Here is a tiny trained network, its code and every weight. The questions are about switching its units off for an input and a target symbol, where a switched-off unit gives its printed mean instead of its output.

import numpy as np


def w(rows, s, z=0):
    codes = np.array(rows[::2]) - 128.0
    scale = np.full(codes.shape[1], s)
    scale[-1] = z or s
    return codes * scale


def f(y):
    return y / 2 * (1 + np.tanh(0.7978845608 * (y + 0.044715 * y**3)))


def softmax(a):
    e = np.exp(a - a.max(-1, keepdims=True))
    return e / e.sum(-1, keepdims=True)


def log_softmax(a):
    a = a - a.max(-1, keepdims=True)
    return a - np.log(np.exp(a).sum(-1, keepdims=True))


def net(x, mask):
    ids = ['ΘΛΨαβγζημξπτφω'.index(c) for c in x.split()]
    T = len(ids)
    res = E[ids] + P[:T]
    q, k, v = (res @ M[0].T for M in (Q, K, V))
    z = softmax(np.where(np.tri(T) > 0, q @ k.T / 2**0.5, -1e9)) @ v
    res = res + np.where(mask[0], z, O[0][:, -1]) @ O[0][:, :-1]
    y = f(res @ A[0][:, :-1].T + A[0][:, -1])
    res = res + np.where(mask[1:17], y, B[0][:, -1]) @ B[0][:, :-1]
    return log_softmax(res[-1] @ U[:, :-1].T + U[:, -1])


Q, K, V, O, A, B = {}, {}, {}, {}, {}, {}
E = w([
[124,147,109],'Θ',
[79,79,57],'Λ',
[152,177,181],'Ψ',
[29,140,148],'α',
[167,135,145],'β',
[185,146,152],'γ',
[110,160,132],'ζ',
[110,151,129],'η',
[157,131,126],'μ',
[186,143,137],'ξ',
[146,229,170],'π',
[156,135,175],'τ',
[185,113,99],'φ',
[131,95,6],'ω',
],0.026)
P = w([
[121,168,117],'0',
[30,74,151],'1',
[112,151,124],'2',
[158,237,92],'3',
[102,50,202],'4',
[114,138,119],'5',
[103,225,74],'6',
[176,29,242],'7',
[114,117,114],'8',
[78,221,79],'9',
[215,16,255],'10',
],0.01)
Q[0] = w([
[143,175,2],'h0',
[132,199,34],'h0',
],0.0093)
K[0] = w([
[169,27,67],'h0',
[254,2,178],'h0',
],0.0082)
V[0] = w([
[170,180,114],'h0',
[13,255,226],'h0',
],0.0067)
O[0] = w([
[216,253,142,181],'h0',
[51,110,223,251],'h0',
],0.0066,0.0028)
A[0] = w([
[173,104,147,253],'n0',
[74,136,167,141],'n1',
[140,169,53,104],'n2',
[162,88,107,153],'n3',
[150,158,48,66],'n4',
[152,138,212,73],'n5',
[92,159,112,110],'n6',
[154,64,169,124],'n7',
[50,84,167,107],'n8',
[175,91,92,179],'n9',
[187,168,120,193],'n10',
[69,134,135,114],'n11',
[78,123,185,153],'n12',
[178,152,79,84],'n13',
[167,188,131,213],'n14',
[139,6,96,92],'n15',
],0.013,0.0071)
B[0] = w([
[74,106,100,226],'n0',
[173,138,135,215],'n1',
[140,169,157,221],'n2',
[108,154,130,165],'n3',
[153,149,184,213],'n4',
[179,138,149,229],'n5',
[82,121,168,147],'n6',
[84,150,102,174],'n7',
[157,86,59,212],'n8',
[84,147,138,197],'n9',
[92,68,99,237],'n10',
[203,128,154,163],'n11',
[189,130,115,244],'n12',
[186,143,79,198],'n13',
[84,100,134,254],'n14',
[125,96,254,176],'n15',
],0.0084,0.0086)
U = w([
[85,163,183,70],'Θ',
[178,142,230,8],'Λ',
[94,97,95,193],'Ψ',
[63,72,216,255],'α',
[98,115,54,204],'β',
[204,193,84,84],'γ',
[87,2,182,142],'ζ',
[203,16,153,47],'η',
[85,187,181,152],'μ',
[134,66,77,113],'ξ',
[176,87,139,221],'π',
[176,228,67,118],'τ',
[68,65,97,151],'φ',
[72,53,155,80],'ω',
],0.0091,0.0048)

Each question gives the input, a string of symbols that net reads in full, and the target symbol t.
The units are the heads (2 rows each of Q, K, V and O) and the neurons (one row each of A and B). Each row of codes is followed by its name. A weight is (code - 128) times the scale printed after its matrix; where a second scale follows, it is the last column's (O, A, B and U).
mask holds one flag per unit, heads first, then neurons. A switched-off unit (its flag False) gives its mean, the last column of its rows in O or B, instead of its output. The means were averaged over made-up inputs and are rounded, as every weight is.
A unit's drop is (log p(t) with every unit on - log p(t) with that unit switched off) / (log p(t) with every unit on - log p(t) with every unit switched off).
The circuit of an input: a set's keep is (log p(t) with only the set's units on - log p(t) with every unit switched off) / (log p(t) with every unit on - log p(t) with every unit switched off). Starting from the 12 units with the biggest drops (on a tie, the unit counted first), units are removed one at a time, each time the one whose removal leaves the highest keep (on an exact tie, the one counted first), for as long as the keep stays at least 0.8.
circuit, biggest first: the units of the circuit, biggest drop first
unit that matters most: the unit with the biggest drop
k most important neurons: the k neurons with the biggest drops, biggest first
drop when u is switched off: that unit's drop, to one decimal
input ξ μ η η Ψ ω β μ π Ψ α, target η: 2 most important neurons => [n8 n12]
input α φ π μ Ψ Ψ Θ ξ α μ η, target η: circuit, biggest first => [h0 n8 n12 n5]
input Λ π Θ π τ, target Λ: circuit, biggest first => [h0 n5]
input Λ α α ω Ψ, target η: unit that matters most => h0
input β Θ μ τ ω π Λ, target τ: 3 most important neurons => [n13 n2 n14]
input γ α α β μ, target η: 2 most important neurons => [n8 n12]
input μ γ τ Ψ η Ψ α Ψ, target η: 3 most important neurons => [n8 n12 n2]
input β Ψ Λ β φ, target α: 2 most important neurons => [n15 n8]
input π η ω, target γ: 3 most important neurons => [n13 n4 n2]
input Λ Θ Θ ω μ ω τ η Ψ π η, target Λ: drop when n0 is switched off => -0.1
input β Λ τ π μ ω π η, target Λ: drop when n15 is switched off => -0.1
input τ ω ζ π η ω γ ω Θ, target τ: drop when h0 is switched off => 1.2
input π Θ α η α, target η: drop when n12 is switched off => 0.1
